What each symbol does to the units:
χ: QD->BM, FZ->RR, BG->PR, HZ->MB, QS->QZ, CR->ZM, FM->LJ, TP->TJ, LZ->ZQ, CC->JZ, FH->GT, DM->BT, MS->CH, TB->LH, JC->MZ, ZQ->LD, JH->JC, LS->TN, SF->JD, DR->CR, ZH->DM, GR->CJ, CQ->JT, CF->SB, ZF->DP, FR->TB, MN->LS, ZJ->QF, SB->ZP, MR->DC, MZ->ZH, NT->NC, ZM->DQ, QF->JB, HJ->TM, MC->NB, QC->TG, FD->DZ, RQ->MH, TJ->CG, RD->PB, SN->TQ, SM->GQ, NC->CC, MP->NM, CH->QS, NJ->SC, NS->ZJ, QG->HM, QH->QG, GQ->QJ, TN->SF, QZ->SM, HM->FM, PB->FH, CJ->FD, MB->SN, JB->MS, HP->LZ, LH->DR, NM->NS, QJ->NJ, ZP->NH, PR->PZ, GZ->TP, PZ->HJ, DQ->HZ, NF->FG, DC->NG, HC->TL, FL->SZ, SZ->HP, JN->RQ, GT->JH, CG->MR, CL->NF, TL->LC, BH->FZ, HH->MP, HR->HC, NG->QD, FG->CF, RR->JN, NB->BG, NH->MN, GL->LP, BM->GR, TM->CL, TG->MD, JD->CQ, LD->ZF, LP->CD, LJ->NT, BT->FR, SC->HR, JZ->BH, CN->QC, DP->HH, MD->RD, DZ->GL, JT->GZ, CD->CN, LC->QH, MH->MC, TQ->FL
λ: QD->FD, FZ->MH, BG->TM, HZ->FL, QS->QJ, CR->MB, FM->CC, TP->DC, LZ->DP, CC->RR, FH->MZ, DM->LH, MS->SM, TB->ZM, JC->BT, ZQ->HH, JH->DM, LS->CQ, SF->GZ, DR->HZ, ZH->TB, GR->GL, CQ->TJ, CF->MN, ZF->NM, FR->CR, MN->JD, ZJ->CH, SB->LS, MR->BM, MZ->FR, NT->BH, ZM->SN, QF->QS, HJ->FG, MC->PZ, QC->PB, FD->CD, RQ->BG, TJ->NG, RD->JH, SN->HP, SM->SC, NC->FZ, MP->QF, CH->GQ, NJ->TL, NS->MS, QG->NT, QH->LJ, GQ->HR, TN->JT, QZ->NJ, HM->NC, PB->JC, CJ->LP, MB->SZ, JB->QZ, HP->ZF, LH->DQ, NM->JB, QJ->HC, ZP->TN, PR->CL, GZ->MR, PZ->NF, DQ->TQ, NF->ZP, DC->GR, HC->QG, FL->ZQ, SZ->LD, JN->NB, GT->ZH, CG->QD, CL->SB, TL->HM, BH->RQ, HH->ZJ, HR->QH, NG->CJ, FG->NH, RR->MC, NB->HJ, NH->SF, GL->QC, BM->DZ, TM->CF, TG->FH, JD->TP, LD->MP, LP->TG, LJ->JZ, BT->DR, SC->LC, JZ->JN, CN->RD, DP->NS, MD->GT, DZ->CN, JT->CG, CD->MD, LC->FM, MH->PR, TQ->LZ
κ: QD->NG, FZ->BH, BG->NB, HZ->DQ, QS->CH, CR->DR, FM->HM, TP->GZ, LZ->HP, CC->NC, FH->PB, DM->ZH, MS->JB, TB->FR, JC->JH, ZQ->LZ, JH->GT, LS->MN, SF->TN, DR->LH, ZH->MZ, GR->BM, CQ->JD, CF->FG, ZF->LD, FR->BT, MN->NH, ZJ->NS, SB->CF, MR->CG, MZ->JC, NT->LJ, ZM->CR, QF->ZJ, HJ->PZ, MC->MH, QC->CN, FD->CJ, RQ->JN, TJ->TP, RD->MD, SN->MB, SM->QZ, NC->NT, MP->HH, CH->MS, NJ->QJ, NS->NM, QG->QH, QH->LC, GQ->SM, TN->LS, QZ->QS, HM->QG, PB->RD, CJ->GR, MB->HZ, JB->QF, HP->SZ, LH->TB, NM->MP, QJ->GQ, ZP->SB, PR->BG, GZ->JT, PZ->PR, DQ->ZM, NF->CL, DC->MR, HC->HR, FL->TQ, SZ->FL, JN->RR, GT->FH, CG->TJ, CL->TM, TL->HC, BH->JZ, HH->DP, HR->SC, NG->DC, FG->NF, RR->FZ, NB->MC, NH->ZP, GL->DZ, BM->QD, TM->HJ, TG->QC, JD->SF, LD->ZQ, LP->GL, LJ->FM, BT->DM, SC->NJ, JZ->CC, CN->CD, DP->ZF, MD->TG, DZ->FD, JT->CQ, CD->LP, LC->TL, MH->RQ, TQ->SN
φ: QD->GZ, FZ->FM, BG->FZ, HZ->FR, QS->NM, CR->ZH, FM->HR, TP->LS, LZ->HZ, CC->QH, FH->CD, DM->PB, MS->HH, TB->JH, JC->TG, ZQ->MB, JH->QC, LS->NF, SF->CF, DR->MZ, ZH->RD, GR->TJ, CQ->ZP, CF->PR, ZF->TQ, FR->GT, MN->CL, ZJ->LD, SB->PZ, MR->JD, MZ->MD, NT->TL, ZM->DM, QF->ZF, HJ->RQ, MC->JZ, QC->CJ, FD->MR, RQ->NC, TJ->TN, RD->GL, SN->LH, SM->ZJ, NC->LC, MP->HP, CH->MP, NJ->MS, NS->ZQ, QG->NJ, QH->QJ, GQ->QF, TN->FG, QZ->NS, HM->SC, PB->LP, CJ->CG, MB->TB, JB->DP, HP->DQ, LH->JC, NM->LZ, QJ->JB, ZP->HJ, PR->RR, GZ->MN, PZ->JN, DQ->BT, NF->NB, DC->CQ, HC->QZ, FL->CR, SZ->ZM, JN->NT, GT->CN, CG->SF, CL->MC, TL->SM, BH->HM, HH->SZ, HR->QS, NG->JT, FG->BG, RR->LJ, NB->BH, NH->TM, GL->NG, BM->TP, TM->MH, TG->FD, JD->SB, LD->SN, LP->QD, LJ->HC, BT->FH, SC->CH, JZ->QG, CN->GR, DP->FL, MD->DZ, DZ->DC, JT->NH, CD->BM, LC->GQ, MH->CC, TQ->DR
ω: QD->TP, FZ->LJ, BG->RR, HZ->TB, QS->NS, CR->DM, FM->HC, TP->TN, LZ->MB, CC->QG, FH->CN, DM->FH, MS->MP, TB->JC, JC->MD, ZQ->SN, JH->TG, LS->FG, SF->SB, DR->ZH, ZH->PB, GR->CG, CQ->NH, CF->PZ, ZF->FL, FR->JH, MN->NF, ZJ->ZF, SB->HJ, MR->CQ, MZ->RD, NT->LC, ZM->BT, QF->DP, HJ->MH, MC->BH, QC->FD, FD->DC, RQ->CC, TJ->SF, RD->LP, SN->DR, SM->QF, NC->QH, MP->LZ, CH->NM, NJ->CH, NS->LD, QG->SC, QH->NJ, GQ->JB, TN->CF, QZ->ZJ, HM->HR, PB->CD, CJ->MR, MB->LH, JB->HH, HP->HZ, LH->MZ, NM->ZQ, QJ->MS, ZP->TM, PR->JN, GZ->LS, PZ->RQ, DQ->FR, NF->BG, DC->JT, HC->SM, FL->ZM, SZ->DQ, JN->NC, GT->QC, CG->JD, CL->NB, TL->GQ, BH->FM, HH->HP, HR->QZ, NG->GZ, FG->PR, RR->NT, NB->FZ, NH->CL, GL->QD, BM->TJ, TM->MC, TG->DZ, JD->ZP, LD->TQ, LP->BM, LJ->TL, BT->GT, SC->QS, JZ->HM, CN->CJ, DP->SZ, MD->GL, DZ->NG, JT->MN, CD->GR, LC->QJ, MH->JZ, TQ->CR
ζ: QD->GL, FZ->NB, BG->NF, HZ->HP, QS->SC, CR->TQ, FM->BH, TP->QD, LZ->MP, CC->RQ, FH->DM, DM->CR, MS->QJ, TB->HZ, JC->TB, ZQ->NM, JH->FR, LS->GZ, SF->TJ, DR->SN, ZH->DR, GR->CD, CQ->MR, CF->TN, ZF->ZJ, FR->DQ, MN->JT, ZJ->QZ, SB->SF, MR->CJ, MZ->LH, NT->RR, ZM->FL, QF->SM, HJ->SB, MC->TM, QC->GT, FD->QC, RQ->PZ, TJ->BM, RD->MZ, SN->ZQ, SM->HC, NC->JN, MP->MS, CH->NJ, NJ->QH, NS->QS, QG->CC, QH->NC, GQ->TL, TN->TP, QZ->HR, HM->JZ, PB->ZH, CJ->CN, MB->LZ, JB->GQ, HP->HH, LH->MB, NM->CH, QJ->LC, ZP->JD, PR->FG, GZ->NG, PZ->CF, DQ->SZ, NF->MN, DC->FD, HC->FM, FL->ZF, SZ->DP, JN->PR, GT->BT, CG->GR, CL->NH, TL->LJ, BH->MC, HH->JB, HR->HM, NG->DZ, FG->LS, RR->BG, NB->CL, NH->CQ, GL->MD, BM->LP, TM->ZP, TG->JH, JD->CG, LD->NS, LP->RD, LJ->FZ, BT->ZM, SC->QG, JZ->MH, CN->FH, DP->QF, MD->JC, DZ->TG, JT->DC, CD->PB, LC->NT, MH->HJ, TQ->LD

In the rows, 61 means zero.

The rows follow the links: the fewer symbols apart two units are, the more alike their rows tend to be.

Rows with their units:
[  59   72   64   77   38   62   70   39   97   70   46   30   39   18   71   43   47   73   62   92   68   52   53   64   57   82   89   69   93   47   62   52   67   55   53   66   85   16   73   58   29   84   48   69] | PB
[  41   60   65   50   77   73   62   95   64   82   75   69   56   50   69   43   56   67   30    9   59   56   59   51   72   12   48   77   52   70   25   71   81   57   60   41   95   77   51   43   66   28   67   58] | NF
[  46   70   72   63   47   68   60   79   90   86   52   37   44   13   74   29   43   76   34   30   73   56   59   51   68   34   71   75   68   67   36   65   78   52   57   57  105   33   60   37   40   47   56   62] | CG
[  46   69   73   65   46   69   67   79   91   89   55   37   42   12   74   30   41   75   33   35   71   55   57   52   68   40   70   78   73   62   35   64   79   49   54   58  104   32   61   35   39   53   58   62] | MR
[  66   69   81   75   22   56   52   62   88   72   33   19   51    9   69   38   37   70   52   56   84   64   65   51   59   71   76   64   66   68   65   61   57   54   61   85   73   10   63   38   36   71   48   58] | CD
[  65   72   76   74   25   56   52   55   92   70   32   18   50   10   70   40   40   73   56   62   86   62   64   50   57   70   84   63   67   68   65   58   59   53   62   81   77    7   65   45   35   72   48   61] | CN
[  43   60   67   51   72   72   63   98   63   85   76   70   54   47   67   40   54   68   25    8   59   55   58   53   73   15   44   78   54   64   27   71   81   55   60   46   93   76   49   38   63   32   70   58] | FG
[  69   50   51   52   84   59   61   58   23   45   80   98   78  114   45   90   81   44   76   72   42   66   62   72   61   70   38   52   47   57   74   62   51   71   64   54   25  105   55   78   88   61   72   59] | NJ
[  62   54   36   55   90   63   72   37   41   43   81   93   69  110   53   89   85   53   85   96   37   54   53   76   57   71   61   52   69   48   69   53   60   69   58   43   41   97   69   94   77   69   64   68] | QS
[  49   60   82   54   58   68   61  104   57   90   69   64   53   39   64   38   45   62   22    7   63   63   62   52   74   31   35   79   51   63   34   73   75   54   59   59   83   68   44   25   60   38   75   55] | ZP
[  60   65   91   72   27   63   67   82   79   92   48   38   41   10   67   32   32   67   32   43   70   61   58   56   68   68   56   82   75   50   49   64   67   50   54   76   85   28   51   23   36   68   66   58] | GR
[  60   72   64   74   36   60   67   41  100   69   41   27   41   18   72   42   47   74   64   85   71   53   56   62   56   77   92   67   89   54   62   53   67   54   54   66   86   12   73   57   30   80   46   67] | RD
[  72   67   48   75   50   54   61   17   79   39   44   40   59   58   63   71   65   65   95  115   67   58   59   67   49   97   92   47   79   57   86   47   49   65   60   70   50   31   79   85   46   89   44   69] | ZM
[  55   51   67   45   81   65   57   96   29   69   81   92   71   87   54   65   66   51   41   15   52   66   64   57   72   32   25   66   36   69   47   72   63   65   65   52   54  103   44   49   85   33   79   54] | RR
[  62   57   34   56   93   63   72   34   47   38   79   90   68  108   55   89   85   53   88  101   40   54   54   75   55   71   66   51   69   50   71   52   57   69   59   41   43   93   70   97   76   68   60   69] | CH
[  66   58   30   56   86   60   62   25   53   30   69   77   72  104   56   89   87   56   96  103   50   57   58   72   52   71   79   42   63   60   78   53   53   71   63   49   40   82   76  103   74   68   52   67] | QF
[  70   59   34   59   80   55   57   25   50   26   63   72   77  102   56   90   84   55  101  101   55   61   63   69   49   79   75   38   56   65   84   55   48   72   67   57   31   76   75   99   75   72   50   66] | NS
[  70   50   52   50   84   56   57   60   23   42   77   95   81  114   47   89   80   46   75   65   47   68   64   67   60   65   38   47   40   62   74   62   49   71   66   58   23  105   55   77   89   58   72   57] | SC
[  51   58   59   44   78   62   44   92   49   62   68   67   76   69   64   55   65   63   45    2   70   66   72   45   68   11   46   56   23   91   41   73   67   63   72   52   70   84   52   53   81   20   64   53] | BG
[  79   56   55   68   60   51   62   31   42   38   58   73   71   93   48   88   73   48   94  108   52   66   61   73   53  105   62   46   65   51   93   53   40   69   60   72   19   68   66   84   68   88   60   64] | ZF
[  56   50   68   46   77   63   52   98   31   67   77   86   74   84   55   64   64   52   41   10   56   68   67   54   69   29   27   62   31   73   49   74   62   63   67   57   52  101   43   47   86   32   77   52] | JN

Each walk starts at a row. The symbols on each line, taken left to right, move it on to the next unit.
Answer with the unit's row; about right is enough.
---
[  54   57   61   44   77   62   42   93   42   61   69   70   77   71   60   57   64   60   43    1   69   70   72   45   68   15   43   56   23   89   45   74   63   64   72   56   63   85   48   52   83   22   66   52]
φ φ φ φ κ	[  62   56   32   57   91   63   69   29   50   35   76   84   70  108   56   87   88   57   91  101   44   53   55   75   53   71   72   48   68   53   72   51   57   69   59   44   43   89   74  100   75   70   57   69]
φ λ ζ φ ω λ ζ κ φ	[  79   56   50   66   62   50   59   30   43   34   57   70   72   95   49   90   74   50   94  105   56   66   63   72   50  100   64   44   60   56   94   53   41   70   63   71   18   69   67   87   71   84   58   63]
---
[  43   59   74   51   67   71   64  101   60   89   74   70   52   43   66   40   51   66   24    8   58   59   60   53   75   21   41   79   54   64   28   71   78   55   58   49   91   74   48   33   61   35   74   57]
λ ζ ω χ κ ω ζ κ	[  52   60   85   55   52   67   60  105   57   89   65   62   54   36   63   39   43   62   20    6   64   63   65   50   74   33   36   79   50   64   37   72   72   54   59   61   80   65   44   23   60   38   75   53]
ζ χ ω χ ζ ζ λ	[  61   66   93   73   25   60   62   81   78   92   44   35   43   10   65   35   31   66   34   44   72   63   61   55   66   72   55   79   74   53   55   64   65   49   55   79   80   26   51   24   37   70   64   58]
---
[  59   71   67   78   38   62   75   39   95   73   48   33   40   21   71   46   47   71   63   96   64   52   51   66   56   87   86   73   96   42   63   51   68   53   49   65   83   17   71   55   30   87   51   68]
φ ζ χ φ κ φ χ ω	[  48   70   70   60   48   68   58   80   91   82   51   32   47   14   75   29   44   77   36   25   76   58   61   46   67   31   71   73   62   72   37   64   77   52   60   58  104   32   60   38   42   44   55   60]
ζ χ λ κ κ ω κ λ φ	[  47   69   72   61   47   66   52   82   87   80   50   32   51   15   74   31   44   75   37   19   81   59   64   45   66   28   71   71   55   77   36   67   76   53   64   62   99   33   60   38   45   42   53   58]
---
[  65   50   47   53   87   60   69   51   28   47   83  100   71  114   50   89   82   46   79   83   36   61   56   75   60   75   44   54   60   48   71   59   54   69   59   51   31  104   59   82   83   67   73   63]
φ φ λ φ ζ χ	[  72   59   39   60   74   52   56   25   47   26   61   69   77  101   53   90   82   54   99  102   57   64   63   69   49   82   74   38   56   65   87   54   45   72   65   61   29   72   73   98   73   74   51   64]
κ ω ζ λ φ ζ	[  67   58   31   59   84   57   59   24   51   29   66   74   74  104   56   91   85   57   98  102   53   59   60   69   51   74   77   40   59   63   82   53   51   71   65   53   38   79   75  102   74   70   52   67]
---
[  65   67   91   73   21   56   57   76   79   83   38   29   48    9   65   36   33   65   40   46   78   66   64   52   63   74   60   73   66   61   60   64   59   51   59   85   72   19   53   25   38   69   60   55]
φ ω κ λ ω ω φ ω ζ	[  47   59   54   43   82   67   47   89   59   65   70   65   71   62   67   52   64   67   42    2   68   61   68   46   68    3   52   60   31   88   35   70   72   61   70   45   81   81   54   55   76   20   62   56]
ω φ φ φ κ φ ζ	[  61   53   40   56   91   63   73   41   38   43   82   98   69  111   52   90   85   50   82   94   35   57   55   77   60   74   55   55   68   45   68   54   59   70   57   44   38  101   65   89   79   69   68   65]
---
[  66   71   86   75   20   54   52   66   85   75   34   23   51    9   66   37   36   69   48   51   84   66   66   51   60   75   70   67   66   66   64   62   57   53   62   86   72   12   57   35   37   70   53   57]
κ φ φ λ χ κ κ χ φ	[  57   63   83   58   44   62   47   99   66   81   51   42   60   26   66   35   41   66   29    3   79   69   69   43   69   34   46   69   40   80   44   73   66   54   67   73   77   48   47   27   58   38   64   52]
ω κ φ λ κ χ ζ ζ	[  54   66   77   58   44   63   46   92   74   77   48   36   58   23   69   34   43   70   34    7   83   66   71   42   67   28   59   69   41   83   42   72   67   54   68   69   85   39   52   32   55   37   59   54]
---
[  57   55   63   45   76   61   44   98   40   61   69   74   77   75   59   58   64   58   43    2   67   68   73   47   68   19   36   57   23   86   48   74   62   64   72   57   59   89   48   50   86   24   68   51]
φ ζ φ ω ζ κ λ	[  54   51   63   45   84   67   61   93   29   68   84   96   71   90   54   65   68   51   42   21   48   64   61   59   71   33   27   66   39   64   46   70   67   65   63   49   55  107   45   51   85   34   80   54]
ω ζ λ ω ζ	[  57   54   66   45   75   62   46   98   35   63   71   78   76   78   56   61   63   57   42    4   64   69   71   49   69   24   32   59   24   83   49   76   60   63   71   58   55   93   45   48   87   27   72   51]
